In the rows, zero is written as 128.
Here are made-up things, facts about them, and rows of numbers that follow some of those facts. Name the thing behind each unnamed row.

Facts:
molok | fidro trepum | klelo flebin | bretror k
mukiso | fidro tiflan | klelo vobrek | bretror a
gamom | dronim vime,drekil,raskoger
fere | fidro vibos | bretror h
klugur | fidro trinebem | klelo sogrur
graster | fidro gratam | klelo sosta | bretror a
staklos | dronim ruto | fidro grebrove | klelo gele
skovak | fidro druribas | klelo skerarom | bretror c
ruzener | dronim tramur,zimuk | fidro fistor | klelo keplel
stado | fidro stezo | klelo kulas | bretror g
vavodim | fidro tiflan | klelo savo | bretror l
bretre | fidro flakor | klelo briklelik
dipa | dronim distustum,statim | fidro druribas
klaluvon | dronim brefis,lopastem | fidro gratam | klelo legide | bretror c
ditrek | fidro feskek | klelo kloplo
fleklis | dronim tiflan | fidro ditrek | klelo drezir | bretror g
lidem | dronim distustum,brogrom,statim | fidro skudan | klelo nanu | bretror b
gigu | dronim skabal,graster,bridromor | fidro magen | klelo reskoza | bretror m
vamil | dronim skovak,pules,flaplida
loflo | dronim flestok | fidro lifliklum | klelo lapum | bretror f
grugal | fidro vibos | klelo troplik | bretror d
kisek | fidro tiflan | klelo vavodim
skisko | fidro pleklolo | klelo droflak | bretror e
sogrur | fidro trinebem | klelo magen
sterun | dronim legide,flebin | fidro skastin | klelo gratam | bretror b
netra | fidro sotok | bretror e
sitruram | dronim vigi,ploskan,skudan | fidro drigur | klelo babrim
novus | fidro fistor | bretror k
lifliklum | fidro tiflan | klelo kisek
kebis | dronim floklagrin,lifliklum | fidro kloplo | klelo rustubil | bretror a
drezir | dronim tramur | fidro ditrek | klelo stiflar | bretror j
drozeplon | dronim feskek | fidro fiki | klelo kuvu | bretror e
kloplo | fidro feskek
grigrusta | fidro skeken | klelo skasen
rilok | fidro skudan | klelo drudrik | bretror f
legide | fidro gratam | klelo vigi | bretror d
lugre | fidro fistor | klelo flaplida | bretror a
fluski | fidro klugur
stiflar | dronim klidrimor | fidro ditrek | bretror e
drudrik | fidro skudan | klelo lidem | bretror g
sotok | fidro flaski | klelo disi
tobuklo | dronim gustam,zigos | fidro klugur | klelo statim
trepum | dronim pules,fluski | fidro lutrozon | klelo foze
klume | fidro kligruplan | klelo raskoger
legir | fidro flakor | klelo tibrur
traril | fidro grigrusta | bretror e
lafun | fidro ditrek | klelo brime | bretror h
tibrur | fidro flakor | klelo bretre | bretror g
brefis | fidro gamom
druribas | dronim lutrozon,stezo
koma | fidro pleklolo | klelo bogu | bretror k
magen | fidro trinebem | klelo klidrimor
fufim | dronim klidrimor,flakor,droflak | fidro ripa | klelo plalen | bretror e
pigramo | dronim stezo,netra,fiki | fidro lutrozon
libres | fidro druribas | klelo skovak
vibos | dronim sosta,reskoza,novus,drudrik,grebrove | fidro grebrove
keplel | dronim flogram,traril,grafluk,greki,trirem,kloplo,plalen | fidro fistor | klelo lugre | bretror m
pefur | dronim flestok,kabaskon | fidro gratam | klelo klaluvon
skeken | dronim floklagrin,kuvu
gaso | dronim drasol,lifliklum | fidro fiki | klelo drekil | bretror c
kuvu | fidro fiki | klelo bridromor | bretror j
trebridron | fidro magen | klelo greki | bretror k
zigos | fidro plabrim | bretror f
skikom | fidro fiki | klelo gaso | bretror a
brime | fidro ditrek | klelo fleklis | bretror a
ruto | fidro skerarom | bretror k
triker | dronim klidrimor,gratam | fidro magen | klelo puflen | bretror e
rustubil | fidro kloplo | klelo labre
ponom | dronim vigi | fidro sitruram | bretror a
stezo | fidro flaski | klelo skudan
flaski | dronim libres
flestok | fidro trepum | klelo distustum | bretror j
fekli | dronim ditrek,puflen,novus,graster,foze | fidro grebrove | klelo kligruplan
pules | fidro lifliklum | klelo gustam | bretror d
gustam | fidro lifliklum
ripa | fidro gapoplo | klelo grupil
flaplida | fidro fistor | klelo novus | bretror d
grupil | fidro gapoplo | bretror b
kligruplan | fidro grebrove | klelo staklos
pabo | fidro kligruplan | klelo bemor
babrim | dronim ripa | fidro drigur | klelo vovur | bretror i
pustu | fidro skasen | klelo ketrem | bretror d
kulas | dronim flogram | fidro stezo | bretror a
tedi | dronim libres | fidro tiflan | klelo brogrom
troplik | fidro vibos | klelo fere | bretror i
kabaskon | fidro gapoplo | klelo plabrim | bretror k
klidrimor | fidro trinebem | bretror i
zimuk | fidro magen | klelo gigu | bretror j
drevezin | dronim reskoza,grafluk,tiflan | fidro tiflan | klelo tedi | bretror j
naplel | fidro stezo | klelo fleler | bretror j
skasen | fidro skeken
tramur | fidro pleklolo | bretror b
vovur | fidro drigur | bretror b
vobrek | fidro tiflan | klelo lifliklum
lapum | fidro lifliklum | klelo vime | bretror m
foze | fidro lutrozon | klelo pigramo
flogram | fidro vamil | klelo monik | bretror l
plalen | fidro ripa | bretror k
briklelik | dronim lugre | fidro flakor
sumus | fidro grebrove | klelo fekli | bretror f
nadi | fidro kloplo
monik | dronim skasen,nadi | fidro vamil | bretror d
legol | dronim puflen,stezo,libres,fiki | fidro gamom | klelo brefis | bretror d
stibri | dronim nadi,kisek,drudrik | fidro ruzener | bretror h
bogu | fidro pleklolo | klelo fadumur | bretror l
vigi | fidro gratam | bretror e
bratrem | fidro flaski | klelo sotok | bretror k
trirem | fidro druribas | klelo dipa | bretror k
brogrom | fidro tiflan | klelo mukiso | bretror g
veskur | dronim skovak,flogram,disi,ditrek,kuvu | fidro libres
fadumur | fidro pleklolo | klelo skisko | bretror g
papor | dronim gustam,sumus,kloplo | fidro drigur | klelo sitruram | bretror h
drekil | fidro fiki
droflak | fidro pleklolo | klelo tramur
bemor | fidro kligruplan | klelo klume | bretror a
bridromor | fidro fiki | klelo skikom | bretror f
skerarom | dronim sosta,sotok | fidro druribas | klelo trirem
reskoza | fidro magen | klelo triker | bretror b
drigur | dronim zimuk
plabrim | fidro gapoplo | klelo ripa
flebin | fidro trepum | klelo flestok | bretror a
puflen | fidro magen | klelo trebridron | bretror g
gratam | fidro skastin
distustum | fidro trepum | klelo zefle | bretror g
mudok | fidro libres | klelo veskur | bretror c
labre | dronim fistor,brefis | fidro kloplo | klelo nadi | bretror b
flakor | fidro flaski
statim | fidro klugur | klelo fluski | bretror d
pleklolo | fidro grebrove | klelo dufle
tokli | fidro magen | bretror h
floklagrin | fidro trinebem | klelo klugur | bretror g
lopastem | fidro gratam | klelo graster | bretror f
gele | fidro grebrove | klelo pleklolo | bretror c
gifipu | fidro brefis | bretror j
raskoger | fidro kligruplan | bretror i
fleler | dronim lapum,ditrek | fidro stezo | klelo stado | bretror c
drasol | fidro lifliklum | klelo pules | bretror a
skudan | fidro flaski | klelo bratrem
grafluk | fidro zaruk | bretror m
mevik | dronim lutrozon | fidro skudan | klelo rilok | bretror e
ketrem | fidro skasen | klelo skabal | bretror i
dufle | dronim vovur,gratam | fidro grebrove | klelo vibos | bretror a
savo | fidro tiflan | bretror b
zefle | dronim brefis,skudan | fidro trepum | bretror f
disi | fidro flaski | klelo flakor
ploskan | fidro dipa
skabal | fidro skasen | bretror e
nanu | dronim zaruk | fidro skudan | bretror k
vime | fidro lifliklum | klelo drasol | bretror e
sosta | fidro gratam | klelo pefur | bretror l
greki | fidro magen | klelo tokli

Known rows:
[114 144 144 125 147 118 115 112 126 136 136 124 147 129 136 131 138 115
 152 131 102 126 133 136 137 139 117 114 128 126 138 140]: drasol
[113 132 100  71 107 170 118 104 108 174 116 123 160 138 116 151  97 141
 138 107 133 148 141  91 154 131 115  98 156 152  96 102]: rilok
[141 108 127  87 109 144 145 139 135 143 110 145 118 127 121 132 107 141
 125  86 160 137 120  91 131 107 148 163 129 118 105 126]: molok
[ 93 130 145 149 154  98 142 115 108  88 111  87 131 131 133 125 140 140
 105 180 104 144 119 161 111 131 117  86 127 136 142 158]: drekil
[116 130 130 132 120 143 135 131 128 103 120 127 111 123 142 144 134 145
 110 132 142 154 136 136 110 122 133 140 116 126 109 128]: gamom
[155 116 111 103 106 122 137 140 136 127 101 146 132 143 145 127 122 152
 123 115 162 118 137  88 127  95 122 180 133 143 117 131]: ditrek
[ 97 149 148 137 162 123 121 113 117 128 136 115 149 118 124 138 144 112
 132 146  90 140 140 152 128 148 119  97 131 120 145 135]: stiflar
[132 114 147 144 131  62 116 118  96 105 152  88 123 105 137 108 149 111
 132 175 101 115 107 193 137 174 146  70 100 107 172 152]: tramur
[117 123 114 159 135 108 125 118 101 102 140 120 133 123 125 115 131 117
 113 172 121 123 120 165 117 128 117  91 127 145 155 129]: vobrek
[147 114 121 118 131 134 153 126 119 129 118 140 126 119 140 129 117 134
 115 130 160 147 138 117 106 108 129 153 131 124 107 121]: sitruram
[131 125 107 148 108 146 111 130 119 112 145 147 100 113 129 131 125 129
 117 140 136 126 134 144 117 121 119 119 124 140 120 112]: drigur
[128 117 123 144 125 109 114 120 129 124 141 111 116 125 116 120 133 108
 133 138 111 131 112 145 135 131 127  95 135 117 141 115]: vovur
[121 148 113 137 100 136 111 156 149 126 142 127 112 132 128 123 124 132
 145 136 118 114 112 128 146 139 130 120 118 135 132 117]: grafluk
[119 132 127 134 111 148 131 127 128 107 121 126 117 132 148 137 130 154
 110 140 143 141 140 146 110 125 131 146 114 136 112 138]: vamil
[139 132 123 108 120 151 121 116 133 172 136 162 138 122 137 127 107 121
 136  95 150 120 144 111 133 118 132 178 133 125 110 118]: tobuklo
[134 126 106 144 103 138 107 138 126 111 143 143 104 122 133 132 131 130
 117 138 133 127 126 136 126 118 119 118 116 137 132 111]: gapoplo
[146 119 111 139 126 122 119 127 119 129 133 144 115 122 126 108 118 116
 127 143 137 118 124 130 123 112 119 118 134 140 136 114]: ripa

Which thing is each row?
No name comes twice in this set of rows, the named rows included.
[118 113 150 137 150  81 139 118  88  70 135  93 131 109 159 114 145 139
 107 193 123 137 124 194 110 155 139 104 104 118 153 164] | pleklolo
[ 71 138 131 166 152 117 146 101  97  99  85  85 133 134 131 130 141 146
  96 179 105 144 132 138 105 126 109  58 148 145 130 134] | flakor
[ 92 122 126  81 132 145 121 104 100 128 147  97 171 123 117 154 119 128
 138 148 115 169 127 166 150 167 115  74 147 147 134 141] | zefle

Now the same things, written a new way:
Some rows with their names:
[164  89 144  90 107 100 134  77 114 127 178 144 125 154 132 150 218 126
 163 139 106  73 140 122 178  81 118 171 145]: puflen
[140  91 144 106 137  93 150 118  93 139 180 129 137 155 125 134 193 126
 140 126 100  87 116 115 157  87 112 177 140]: pefur
[139 100 162 138 154 139 165  80  97 103 145 160 149 121 117 115 176 124
 140 121  98  43 157 131 175  70 118 199 120]: pleklolo
[136  97 143 111 127 102 151 126 106 135 173 136 134 155 130 142 182 136
 144 108 102 102  98 117 152  88 114 167 142]: briklelik
[139 109 143 102 109 107 113  90 113 140 178 152 125 167  95 138 173 144
 141 141  98  73 128 105 161  77 126 174 128]: grafluk
[138 127 130 112 137 113 114  94  62 171 187 147 125 154  86 159 152 121
 120 177  77  68 121 106 150 100 108 150 138]: papor
[143 103 119 127 154 114 114 100  40 165 165 155  97 151  66 126 124 108
 131 161 104  56 138 126 134  94 110 166 127]: trepum
[135 132 125 116 130 112 110 113  73 147 176 156 106 146  80 170 147 111
 134 154  78 102 105 107 147 108  93 159 158]: mevik
[121 110 128 109 114  95  88  94 112 153 187 138 118 167  74 139 173 147
 143 157 101  72 136 105 136  95 104 178 131]: lapum
[111 129 133 125 121 120 107  92 124 171 193 144 148 152  87 164 151 123
 152 154  94  95 105 107 143 118  98 140 127]: rilok
[140 128 129 114 146 101 112 107  59 150 185 142 114 143  78 159 152 101
 121 170  87  84 119 105 151 106  94 167 139]: fufim
[144  91 137 128 140 117 139  95  83 148 171 150 110 133  87 129 156 121
 154 130 110  56 136 127 136  80 117 166 122]: feskek
[135  87 131 125 135 108 134  93  72 152 166 149 111 142  93 125 143 117
 143 131 107  50 141 135 137  89 122 173 117]: skeken
[157 131 140 120 127 126 184  43 116 140 149 141 162 130 124 165 230 148
 163 125  83  50 171 111 167  87 104 149 124]: savo
[147 132 122 111 133 120 109  97  85 167 193 155 132 149  76 163 152 106
 141 187  83  77 114  95 162 100  99 144 136]: lopastem
[125  87 135 110 127  87 123 101 104 157 194 133 127 154  94 132 195 135
 147 140  98  67 124 115 132  84 118 173 135]: fluski
[145  98 154 122 150 116 163 107  98 111 166 145 151 142 122 123 197 123
 131 125  86  70 126 113 172  72 117 198 144]: droflak

Name these rows:
No name comes twice in this set of rows, the named rows included.
[138  81 140 125 111 123 157 119 103 137 163 164 106 144 118 133 143 128
 162  98 117  90 108 138 152  80 134 163 119] | sotok
[123 105 155 113 106 113 118 105 125 135 191 150 119 161 104 153 170 139
 152 135 110 115 101 117 144  95 120 163 134] | drudrik
[117 124 145 123 125 106 104  97 118 140 193 141 126 153  77 153 164 137
 141 139 101 108 108 109 126 109  98 158 135] | tibrur
[137 112 113 137 119 131 117 116  66 155 157 179  83 151  63 138 116 121
 153 132 100  81 118 125 127  90 110 157 151] | stezo
[132 139 136 118 151 123  98  97  87 163 188 161 145 149  78 149 140 102
 126 190  68  66 119 105 173  98 109 165 133] | sumus
[113 121 136 110 119  93  99  85  93 148 180 129 120 167  85 137 157 141
 129 154  98  76 133 106 142 105 105 178 121] | keplel
[167 134 156 115 104 113 159  39 125 107 145 136 154 143 117 158 219 149
 157 123  99  62 167 105 168  87 105 168 132] | vavodim
[124  93 153 116 156 109 153 121 100 126 185 139 151 147 120 117 186 125
 124 131  93  78 115 113 168  81 113 194 142] | staklos
[129 108 125 115 129 115 161 118 115 160 174 140 151 148 132 142 177 124
 153 117  85  96  98 117 164 101 110 146 127] | lidem
[151 116 124 106 132  97  92  92  72 152 186 149 105 165  68 153 166 118
 128 180  98  73 127 107 145  93 111 169 152] | floklagrin
[129  80 128 123 135 103 123  86  74 168 187 137  96 139  63 126 155 121
 154 152 119  53 154 123 124  88 113 164 111] | klugur
[139 123 118 117 138 116 113 122  69 148 170 152 103 153  75 150 148 133
 127 148  87  87 107 101 130  93  98 167 161] | legir
[124 106 152 119 118 103 118 107 125 128 191 137 131 155 106 148 167 126
 148 128 108 113  99 115 135 106 115 163 133] | stado
[118  88 130 104 118 107 134  97 110 195 203 133 131 153 101 145 200 134
 164 158  93  54 127 107 153  85 121 145 119] | reskoza

Now the same things, written a new way:
Named rows:
[129 132 144 144 143 165 176 124 129 123 160 102 113 101 110 122 156 112
 111 115 164 160 141 113 128 110 116 111 120]: ketrem
[147 150 131 139 108  94 116 101 138 101 114 158 120 145 108 113 135 124
 140 134 105 105 119 128 143 119 141 130 126]: skikom
[152 104 125  68 158 152  66 145 140 148 127 113 101 113 161 111 154 113
  94 134 140 140 140 138 101 138  91 130 110]: libres
[153 122 139 152 115 152  99 120 143 111 149 113 114 118 120  82 128 112
 141 129 152 147 138 121 107 137 115 123 135]: skovak
[165 114 140 103 132 150  76 107 126 139 132 116 111 102 120 113 146 114
 105 128 184 163 129 136 111 117 135 140 146]: legol
[150 142 135 153  92  84 106 108 136  78 111 141 130 153 114 160 161 126
 130 137 105 103 126 139 147 110 107 130 127]: pules
[155 138 116  92 178 131 115 134 134 128 130 123 106 154 127 135 155 135
 114 142 112 126 135 128 131 126 105 118  93]: skeken
[139 150 112  94 183 119 107 119 130 126 146 125 103 167 113 109 148 141
 121 144 118 128 147 118 134 124 112 105  85]: pigramo
[157 158 137 143  91 131 140 123 134 129 137 133 123 123 160 135 130 113
 133 122 125 122 140 133 130 120 140 128 125]: netra
[183 105 121 144 188 153 189 114 139 100 116 156 138 147 111 172 154 135
 114 173  78  94 126 180 142 135  94 130  67]: pleklolo
[206 118 132 173 148 127 201 114 137  94 128 153 155 178  95 190 142 133
 147 158 106 122 108 174 144 124 123 149 112]: dufle
[131 145 129 127  91  75 113 105 145  87 130 120 116 143  96  80 131 119
 144 131 129 143 138 110 123 121  91 119 144]: reskoza
[138 123 133 150 130 155 178  84 137 112 150 132 124 110  99  94 126 120
 123 134 126 125 138 141 135 119 134 118 108]: klume
[164 124 141 101 126 143  83 115 132 145 130 116 106 112 120 102 126 110
 119 132 172 158 124 136  98 125 140 146 151]: kebis
[159 125 133 131 118 131 112 115 139 121 154 117 115 125 114  85 120 119
 139 127 146 160 136 120 112 130 132 133 138]: brime
[159  86 148 118 138 173 101  95 138 134 135 122 115  80 122  98 138 110
  96 134 175 153 129 155 107 123 138 140 138]: grugal
[139  82 144 119 118 139 149  98 137 139 142 124 125  51 136 106 138 100
  79 126 163 155 135 161 113 121 125 137 130]: sumus

Rows to name:
No name comes twice in this set of rows, the named rows included.
[136 124 133 136  93  93 155 112 134 118 139 118 128 112 135 135 148 113
 104 123 128 135 142 133 138 108 109 120 121] | zigos
[170 153 137 112 117 159  93 126 125 171 146 124 108 111 163 123 129 111
 117 114 177 136 129 132 117 119 176 145 144] | mevik
[156 135 135 131 133 131  98 101 124 127 160 104 116 126 103 107 137 123
 120 131 169 161 141 123 120 118 130 124 133] | monik
[172 139 118 133 140  98 146 152 135  89 113 131 128 177 139 198 170 132
 133 150  79 103 132 142 136 123  71 124  92] | lifliklum
[185 150 130 161  91  73 201 145 140  70 107 111 142 176 106 226 166 117
 146 143 106 136 124 144 134 110  64 135 132] | greki
[162  99 146 115 136 178 146 101 133 142 130 127 114  73 118  96 136 105
  97 134 168 153 128 153 112 126 139 142 131] | pabo
[165  94 137  95 116 130 149  82 138 149 141 138 126  75 137  88 118 105
  90 141 166 159 137 172 111 123 151 147 134] | koma
[161 147 120 120 170 141  54 143 122 154 152 132 111 159 164 156 150 142
 117 129 118 106 139 119 140 124 140 116  91] | flaski
[162 158 110 115 197  99 119 123 114 112  94 142 122 172 123 159 166 135
 121 147  76  93 131 132 140 119  92 109  86] | dipa
[147  91 127 120 180 170 167 105 142 121 136 143 118 105 129 104 142 121
 100 156 106 112 140 161 120 143 100 120  75] | grebrove
[165 119 131  92 103  99 106 106 133 144 135 126 123 103 149 105 134 114
 100 126 166 170 142 152 113 119 135 150 149] | molok
[128 143 112 109 144 121  99 126 134 111 137 120 104 126 127 114 138 127
 119 139 107 105 155 122 117 136  91 101  81] | ripa
[165 136 138  86 136 148 149 115 140 158 133 128 109 120 146  97 139 109
 111 124 172 164 123 139 120 118 147 147 146] | fufim
[166 117 139 173 133 147 156  98 139  90 106 165 128 132  85 136 137 127
 140 154 106  90 112 156 141 125 130 134 113] | gele

